[[126 117 120 134 138 113 123 116 118 111 126 119 126]
 [126 121 134 128 135 115 125 109 136 114 148 136 127]
 [129 122 120 132 138 116 127 111 118 121 133 119 123]
 [125 119 120 133 144 104 119 120 121 104 131 120 126]
 [127 123 137 125 130 123 129 107 138 124 152 138 125]
 [123 119 111 128 132 121 120 137 110 120 112 111 123]
 [127 121 124 132 142 108 123 111 125 110 139 124 125]]
|
[[126 127 123 126 125 123 125]
 [119 136 119 120 138 111 124]
 [126 148 133 131 152 112 139]
 [111 114 121 104 124 120 110]
 [118 136 118 121 138 110 125]
 [116 109 111 120 107 137 111]
 [123 125 127 119 129 120 123]
 [113 115 116 104 123 121 108]
 [138 135 138 144 130 132 142]
 [134 128 132 133 125 128 132]
 [120 134 120 120 137 111 124]
 [117 121 122 119 123 119 121]
 [126 126 129 125 127 123 127]]

[[132 121 125 127 118 121 126 131 126 125 123 129]
 [130 149 118 126 116 148 142 123 128 129 142 125]
 [133 124 120 136 128 117 123 107 124 128 141 128]
 [152 122 126 128 136 126 129 111 122 120 108 129]]
|
[[129 125 128 129]
 [123 142 141 108]
 [125 129 128 120]
 [126 128 124 122]
 [131 123 107 111]
 [126 142 123 129]
 [121 148 117 126]
 [118 116 128 136]
 [127 126 136 128]
 [125 118 120 126]
 [121 149 124 122]
 [132 130 133 152]]

[[110 140 111]
 [129 123 152]
 [143 102 105]]
|
[[111 152 105]
 [140 123 102]
 [110 129 143]]

[[127 124 130 126 127 132 134 130 121 127 129 123 131 125]
 [127 126 119 148 132 130 135 117 110 135  98 119 137 137]
 [125 125 130 137 127 135 141 124 110 130 119 119 139 130]
 [136 128 129 126 131 125 121 130 136 122 129 131 129 128]
 [128 134 125 124 130 123 119 130 144 125 133 136 123 128]]
|
[[125 137 130 128 128]
 [131 137 139 129 123]
 [123 119 119 131 136]
 [129  98 119 129 133]
 [127 135 130 122 125]
 [121 110 110 136 144]
 [130 117 124 130 130]
 [134 135 141 121 119]
 [132 130 135 125 123]
 [127 132 127 131 130]
 [126 148 137 126 124]
 [130 119 130 129 125]
 [124 126 125 128 134]
 [127 127 125 136 128]]

[[118 147 139 126]
 [112 151 150 132]]
|
[[126 132]
 [139 150]
 [147 151]
 [118 112]]

[[123 127 121 138 126 133 118 128 101 140 119 155 139 125 121]
 [122 123 117 107 132 139 111 118 132 105 113 112 106 123 116]
 [124 127 123 139 120 119 137 134 104 140 140 153 140 122 123]
 [124 129 120 122 132 137 117 129 103 119 123 137 120 122 109]
 [122 127 120 128 132 142 106 124 105 129 108 146 128 125 116]]
|
[[121 116 123 109 116]
 [125 123 122 122 125]
 [139 106 140 120 128]
 [155 112 153 137 146]
 [119 113 140 123 108]
 [140 105 140 119 129]
 [101 132 104 103 105]
 [128 118 134 129 124]
 [118 111 137 117 106]
 [133 139 119 137 142]
 [126 132 120 132 132]
 [138 107 139 122 128]
 [121 117 123 120 120]
 [127 123 127 129 127]
 [123 122 124 124 122]]

[[125 146 101 126 104 131 130 125]
 [130 123 119 101 115 138 141 131]
 [123 149 113 154 120 121 117 122]
 [125 147 101 128 105 130 130 125]
 [130 112 154 133 149 124 124 130]
 [124 144 122 155 129 119 116 123]
 [123 149 107 149 114 123 120 123]
 [126 142 102 119 104 133 134 127]
 [123 149 113 154 120 121 117 122]
 [131 108 154 118 149 129 131 131]
 [124 148 101 131 105 130 128 125]
 [130 123 118 101 115 138 141 131]]
|
[[125 131 122 125 130 123 123 127 122 131 125 131]
 [130 141 117 130 124 116 120 134 117 131 128 141]
 [131 138 121 130 124 119 123 133 121 129 130 138]
 [104 115 120 105 149 129 114 104 120 149 105 115]
 [126 101 154 128 133 155 149 119 154 118 131 101]
 [101 119 113 101 154 122 107 102 113 154 101 118]
 [146 123 149 147 112 144 149 142 149 108 148 123]
 [125 130 123 125 130 124 123 126 123 131 124 130]]

[[124 126 125 124 123 140 133]
 [126 118 126 120 127 144 132]
 [132 129 131 124 130 132 127]
 [130 131 130 127 128 128 129]
 [130 126 128 120 128 141 127]
 [124 124 122 124 125 139 126]
 [136 134 142 126 128 128 143]
 [136 127 143 129 133 121 140]
 [127 121 129 123 127 138 134]
 [129 126 129 136 134 111 122]
 [131 140 126 142 135  99 110]
 [126 125 126 126 127 133 128]]
|
[[133 132 127 129 127 126 143 140 134 122 110 128]
 [140 144 132 128 141 139 128 121 138 111  99 133]
 [123 127 130 128 128 125 128 133 127 134 135 127]
 [124 120 124 127 120 124 126 129 123 136 142 126]
 [125 126 131 130 128 122 142 143 129 129 126 126]
 [126 118 129 131 126 124 134 127 121 126 140 125]
 [124 126 132 130 130 124 136 136 127 129 131 126]]
---
[[128 131 112 140 145]
 [133 143 133 140 108]
 [113 125 116 137 144]
 [118 137 115 123 154]]
|
[[113 125 116 137 144]
 [128 131 112 140 145]
 [118 137 115 123 154]
 [133 143 133 140 108]]

[[145 127 103 130  98 131 113 124]
 [134 121 128 116 115 138 119 125]]
|
[[134 121 128 116 115 138 119 125]
 [145 127 103 130  98 131 113 124]]

[[133 123 126 137 134 139 122 133 157 148]
 [123 143 124 126 116 130 148 126 150 137]
 [132 119 131 129 122 133 119 129 116 134]]
|
[[132 119 131 129 122 133 119 129 116 134]
 [133 123 126 137 134 139 122 133 157 148]
 [123 143 124 126 116 130 148 126 150 137]]

[[136 140 127 128 128 117 128 130 116]
 [100 135 128 127 128 133 128 146 109]
 [125 125 129 127 129 138 127 115 147]]
|
[[125 125 129 127 129 138 127 115 147]
 [100 135 128 127 128 133 128 146 109]
 [136 140 127 128 128 117 128 130 116]]

[[131 129 128]
 [124 138 129]
 [123 126 128]
 [110 133 137]
 [134 123 151]]
|
[[134 123 151]
 [123 126 128]
 [131 129 128]
 [110 133 137]
 [124 138 129]]

[[121 108 132 108]
 [126 120 152 134]
 [110 110 138 125]
 [140 133 150 137]
 [131 115 122 101]
 [138 141 144 146]
 [104 122 132 143]
 [131 148 117 146]
 [132 131 105 114]
 [141 126 149 125]]
|
[[121 108 132 108]
 [110 110 138 125]
 [131 115 122 101]
 [126 120 152 134]
 [104 122 132 143]
 [141 126 149 125]
 [132 131 105 114]
 [140 133 150 137]
 [138 141 144 146]
 [131 148 117 146]]
